Here is a tiny trained network, its code and every weight. The questions are about switching its units off for an input and a class, where a switched-off unit gives its printed mean instead of its output.

import numpy as np


def w(rows, s, z=0):
    codes = np.array(rows[::2]) - 128.0
    scale = np.full(codes.shape[1], s)
    scale[-1] = z or s
    return codes * scale


def f(y):
    return np.maximum(y, 0)


def log_softmax(a):
    a = a - a.max(-1, keepdims=True)
    return a - np.log(np.exp(a).sum(-1, keepdims=True))


def net(x, mask):
    res = np.array(x, float).reshape(1, 5) / 4 @ E
    y = f(res @ A[0][:, :-1].T + A[0][:, -1])
    res = res + np.where(mask, y, B[0][:, -1]) @ B[0][:, :-1]
    return log_softmax(res[-1] @ U[:, :-1].T + U[:, -1])


A, B = {}, {}
E = w([
[111,218,75,112,124,139,56],'x0',
[250,103,134,73,105,152,92],'x1',
[105,60,104,106,116,48,52],'x2',
[132,125,134,150,132,133,120],'x3',
[130,126,130,138,126,132,123],'x4',
],0.014)
A[0] = w([
[193,195,131,123,116,188,148,174],'n0',
[115,192,127,171,109,161,222,231],'n1',
[35,41,138,167,140,127,216,244],'n2',
[123,167,152,152,188,156,171,254],'n3',
[244,128,131,136,149,157,204,170],'n4',
[126,163,159,140,150,119,119,105],'n5',
[118,78,119,129,139,115,130,132],'n6',
[31,151,111,134,99,97,63,178],'n7',
[154,96,145,137,133,136,207,185],'n8',
[160,91,103,115,116,121,157,104],'n9',
[135,151,92,167,126,111,145,98],'n10',
[203,41,125,102,138,86,56,55],'n11',
[99,131,130,106,111,120,77,81],'n12',
[170,132,133,102,128,179,132,126],'n13',
[35,232,102,149,149,120,69,123],'n14',
[70,176,146,149,133,198,195,234],'n15',
[155,248,125,141,164,186,140,142],'n16',
[28,98,125,143,151,85,108,167],'n17',
[163,205,101,114,129,136,54,57],'n18',
[148,136,121,94,125,115,21,27],'n19',
[157,206,111,108,121,126,56,43],'n20',
],0.015,0.005)
B[0] = w([
[182,153,176,130,60,164,157,219],'n0',
[184,128,59,105,196,110,185,227],'n1',
[126,154,73,170,6,13,105,246],'n2',
[153,110,71,113,136,137,203,203],'n3',
[222,43,139,112,73,184,81,228],'n4',
[123,144,127,133,134,137,144,145],'n5',
[106,149,163,139,140,87,101,163],'n6',
[99,92,125,205,141,209,133,231],'n7',
[171,35,62,100,125,166,63,194],'n8',
[138,102,156,101,166,105,113,160],'n9',
[99,141,123,117,139,145,132,146],'n10',
[71,130,126,2,248,30,142,235],'n11',
[164,101,107,196,152,139,118,164],'n12',
[147,110,152,119,73,150,101,180],'n13',
[105,93,204,85,248,213,165,251],'n14',
[125,144,19,102,183,120,188,229],'n15',
[124,213,217,94,114,75,180,232],'n16',
[97,136,179,250,80,119,80,223],'n17',
[177,208,79,180,77,102,143,209],'n18',
[177,145,21,190,156,111,84,203],'n19',
[154,207,41,161,76,133,117,203],'n20',
],0.026,0.019)
U = w([
[134,152,8,165,145,56,177,250],'0',
[165,67,157,82,82,162,137,142],'1',
[84,159,124,141,186,137,254,53],'2',
[166,235,155,104,53,123,139,11],'3',
[27,107,125,211,79,29,132,120],'4',
[93,102,155,64,181,46,98,219],'5',
[71,120,146,217,187,179,105,35],'6',
],0.0096,0.0024)

Each question gives the input, the list of numbers given to net, and the class t.
The units are the neurons (one row each of A and B). Each row of codes is followed by its name. A weight is (code - 128) times the scale printed after its matrix; where a second scale follows, it is the last column's (A, B and U).
mask holds one flag per neuron, in row order. A switched-off neuron (its flag False) gives its mean, the last column of its row in B, instead of its output. The means were averaged over made-up inputs and are rounded, as every weight is.
A unit's drop is (log p(t) with every unit on - log p(t) with that unit switched off) / (log p(t) with every unit on - log p(t) with every unit switched off).
The circuit of an input: a set's keep is (log p(t) with only the set's units on - log p(t) with every unit switched off) / (log p(t) with every unit on - log p(t) with every unit switched off). Starting from the 12 units with the biggest drops (on a tie, the unit counted first), units are removed one at a time, each time the one whose removal leaves the highest keep (on an exact tie, the one counted first), for as long as the keep stays at least 0.8.
circuit, biggest first: the units of the circuit, biggest drop first
top k neurons: the k neurons with the biggest drops, biggest first
drop when u is switched off: that unit's drop, to one decimal
input [0,-5,5,-7,5], class 4: top neuron	[n2]
input [0,-8,1,-1,0], class 4: top 2 neurons	[n2, n17]
input [-8,5,0,-2,4], class 1: top 2 neurons	[n4, n8]
input [-6,-8,1,3,-8], class 4: top 2 neurons	[n17, n2]
input [8,0,4,-4,6], class 6: top 3 neurons	[n14, n7, n2]
input [1,6,-7,-6,-3], class 3: top 3 neurons	[n16, n14, n0]
input [2,1,-6,8,7], class 3: top 2 neurons	[n16, n0]
input [-3,-7,1,7,1], class 4: top 2 neurons	[n17, n2]
input [0,0,8,-1,3], class 4: top 2 neurons	[n14, n17]
input [5,1,-8,-4,-1], class 3: top 3 neurons	[n0, n16, n11]
input [1,-5,8,-3,-3], class 6: top 2 neurons	[n7, n14]
input [1,1,-6,-6,-2], class 3: top 3 neurons	[n16, n0, n14]
input [-8,-7,1,0,-7], class 4: drop when n17 is switched off	0.6
input [-8,8,4,7,7], class 5: circuit, biggest first	[n11]
input [-3,7,3,-2,2], class 5: drop when n11 is switched off	0.3
input [5,0,-2,7,-7], class 2: drop when n2 is switched off	0.1
input [2,6,-5,-3,-3], class 3: drop when n7 is switched off	0.0
